Below is a small trained network, with its code and all its weights. Each question gives an input and a target symbol and asks what happens when units are switched off, that is, made to give their printed mean instead of their output.

import numpy as np


def w(rows, s, z=0):
    codes = np.array(rows[::2]) - 128.0
    scale = np.full(codes.shape[1], s)
    scale[-1] = z or s
    return codes * scale


def norm(h):
    return h / np.sqrt((h * h).mean(-1, keepdims=True) + 1e-5)


def f(y):
    return np.maximum(y, 0)


def softmax(a):
    e = np.exp(a - a.max(-1, keepdims=True))
    return e / e.sum(-1, keepdims=True)


def log_softmax(a):
    a = a - a.max(-1, keepdims=True)
    return a - np.log(np.exp(a).sum(-1, keepdims=True))


def net(x, mask):
    ids = ['αβγδεηθλμξστψω'.index(c) for c in x.split()]
    T = len(ids)
    res = E[ids] + P[:T]
    q, k, v = (norm(res) @ M[0].T for M in (Q, K, V))
    z = softmax(np.where(np.tri(T) > 0, q @ k.T / 2**0.5, -1e9)) @ v
    res = res + np.where(mask[0], z, O[0][:, -1]) @ O[0][:, :-1]
    y = f(norm(res) @ A[0][:, :-1].T + A[0][:, -1])
    res = res + np.where(mask[1:13], y, B[0][:, -1]) @ B[0][:, :-1]
    return log_softmax(norm(res)[-1] @ U[:, :-1].T + U[:, -1])


Q, K, V, O, A, B = {}, {}, {}, {}, {}, {}
E = w([
[125,156,124,16,159,125,98],'α',
[131,201,105,23,127,82,159],'β',
[131,183,92,170,41,100,224],'γ',
[159,107,167,119,138,112,194],'δ',
[111,76,65,78,140,144,171],'ε',
[128,155,108,60,185,141,188],'η',
[127,148,90,155,106,131,244],'θ',
[137,101,120,28,120,92,152],'λ',
[144,210,139,159,51,90,208],'μ',
[135,152,112,53,75,69,168],'ξ',
[126,212,117,54,41,60,134],'σ',
[137,92,130,65,140,118,170],'τ',
[126,254,105,137,137,146,221],'ψ',
[88,169,45,8,115,121,119],'ω',
],0.0093)
P = w([
[168,77,110,184,164,93,94],'0',
[105,161,95,2,105,86,239],'1',
[99,78,132,190,165,78,101],'2',
[90,151,71,10,90,110,252],'3',
[177,78,142,161,141,150,98],'4',
[119,226,184,55,210,13,225],'5',
[73,77,178,168,140,132,113],'6',
[194,173,124,1,110,153,235],'7',
[204,83,128,160,141,170,92],'8',
[156,222,177,56,208,45,217],'9',
[73,86,168,193,149,162,106],'10',
[201,142,73,5,83,172,241],'11',
],0.011)
Q[0] = w([
[97,144,132,189,217,7,104],'H0',
[136,159,184,117,159,137,182],'H0',
],0.017)
K[0] = w([
[4,126,171,131,146,79,147],'H0',
[106,118,165,172,119,194,84],'H0',
],0.017)
V[0] = w([
[206,133,255,217,222,162,115],'H0',
[126,101,139,253,58,173,14],'H0',
],0.0066)
O[0] = w([
[37,147,73,172,168,1,125,108],'H0',
[27,116,213,88,103,136,151,1],'H0',
],0.013,0.0035)
A[0] = w([
[128,152,76,54,142,150,118,85],'N0',
[126,127,93,116,88,121,177,123],'N1',
[202,133,133,81,117,150,173,137],'N2',
[88,34,151,154,180,104,108,32],'N3',
[153,140,147,131,112,135,8,76],'N4',
[160,109,160,180,119,79,38,219],'N5',
[157,74,150,120,92,158,88,132],'N6',
[127,160,125,79,130,88,120,111],'N7',
[181,147,128,101,90,84,149,1],'N8',
[147,124,133,166,36,103,92,89],'N9',
[215,132,107,124,108,156,121,40],'N10',
[145,181,134,150,104,102,192,100],'N11',
],0.016,0.0057)
B[0] = w([
[134,82,158,158,138,118,97,200],'N0',
[154,173,174,133,170,126,125,188],'N1',
[110,178,123,179,100,127,97,254],'N2',
[204,125,103,125,108,185,150,145],'N3',
[109,182,182,195,191,197,96,154],'N4',
[98,158,206,88,141,188,141,172],'N5',
[94,99,76,130,163,148,159,168],'N6',
[127,112,115,150,83,166,173,181],'N7',
[102,131,104,142,209,176,133,172],'N8',
[219,140,78,187,7,86,153,141],'N9',
[100,91,123,53,104,50,141,212],'N10',
[123,43,129,104,112,136,80,199],'N11',
],0.014,0.013)
U = w([
[129,182,171,98,126,67,41,205],'α',
[51,109,160,5,131,108,165,78],'β',
[88,98,220,126,69,135,134,149],'γ',
[72,85,152,166,152,175,202,65],'δ',
[218,116,86,135,87,50,115,226],'ε',
[100,162,197,181,172,194,70,53],'η',
[128,227,153,144,85,148,132,252],'θ',
[140,79,113,159,146,129,9,185],'λ',
[62,72,97,199,189,101,116,39],'μ',
[172,56,129,245,162,184,104,19],'ξ',
[208,156,136,40,107,167,160,186],'σ',
[77,179,83,91,100,46,185,153],'τ',
[128,57,56,57,150,92,161,131],'ψ',
[174,183,24,159,188,134,149,118],'ω',
],0.019,0.0044)

Each question gives the input, a string of symbols that net reads in full, and the target symbol t.
The units are the heads (2 rows each of Q, K, V and O) and the neurons (one row each of A and B). Each row of codes is followed by its name. A weight is (code - 128) times the scale printed after its matrix; where a second scale follows, it is the last column's (O, A, B and U).
mask holds one flag per unit, heads first, then neurons. A switched-off unit (its flag False) gives its mean, the last column of its rows in O or B, instead of its output. The means were averaged over made-up inputs and are rounded, as every weight is.
A unit's drop is (log p(t) with every unit on - log p(t) with that unit switched off) / (log p(t) with every unit on - log p(t) with every unit switched off).
The circuit of an input: a set's keep is (log p(t) with only the set's units on - log p(t) with every unit switched off) / (log p(t) with every unit on - log p(t) with every unit switched off). Starting from the 12 units with the biggest drops (on a tie, the unit counted first), units are removed one at a time, each time the one whose removal leaves the highest keep (on an exact tie, the one counted first), for as long as the keep stays at least 0.8.
units of the circuit, in order: the units of the circuit, biggest drop first
most important unit: the unit with the biggest drop
top k neurons: the k neurons with the biggest drops, biggest first
input α ω μ ψ, target ξ: units of the circuit, in order : N10, N11
input σ γ η γ ψ ε α μ ξ α, target ξ: top 2 neurons : N10, N7
input γ γ ξ ψ σ ω ω λ, target θ: units of the circuit, in order : N2
input λ μ ε α, target λ: top 2 neurons : N0, N5
input μ τ ε γ ψ α ε δ, target ψ: units of the circuit, in order : H0, N2
input α ω ω η, target ξ: units of the circuit, in order : N10, N0
input ψ λ α ω, target ψ: units of the circuit, in order : H0, N2, N0
input α β ξ δ η ω δ μ μ ξ α γ, target β: units of the circuit, in order : H0, N2
input ε μ μ θ γ ε μ ψ λ σ σ, target θ: units of the circuit, in order : N9, N5
input β θ ω μ ψ ω η, target ω: top 2 neurons : N10, N11
input λ δ θ η ψ γ ω λ τ μ σ τ, target μ: units of the circuit, in order : H0, N10
input μ β τ τ μ α, target μ: top 2 neurons : N10, N5
input τ θ γ ω, target μ: top 2 neurons : N0, N10
input σ ω α ω, target θ: top 2 neurons : N2, N11
input μ ω η θ, target β: top 3 neurons : N2, N11, N1
input γ α β α γ α β μ α θ σ, target θ: top 2 neurons : N4, N5
input α ψ ψ σ ψ γ μ σ ε θ μ θ, target η: most important unit : H0
input ε μ ξ ω, target η: units of the circuit, in order : N0, N10
input ξ θ ψ ω λ ψ α ψ γ ε μ, target γ: units of the circuit, in order : N2, N8
input λ μ λ ω, target λ: most important unit : N0
input τ α γ ψ ε α σ ε, target η: units of the circuit, in order : N0, N2
input μ τ ω ω σ θ ε, target ψ: units of the circuit, in order : N10, H0
input θ δ σ ξ, target δ: top 4 neurons : N10, N7, N8, N1
input η α β ω λ ε ε α β ω γ β, target ε: top 3 neurons : N10, N2, N0
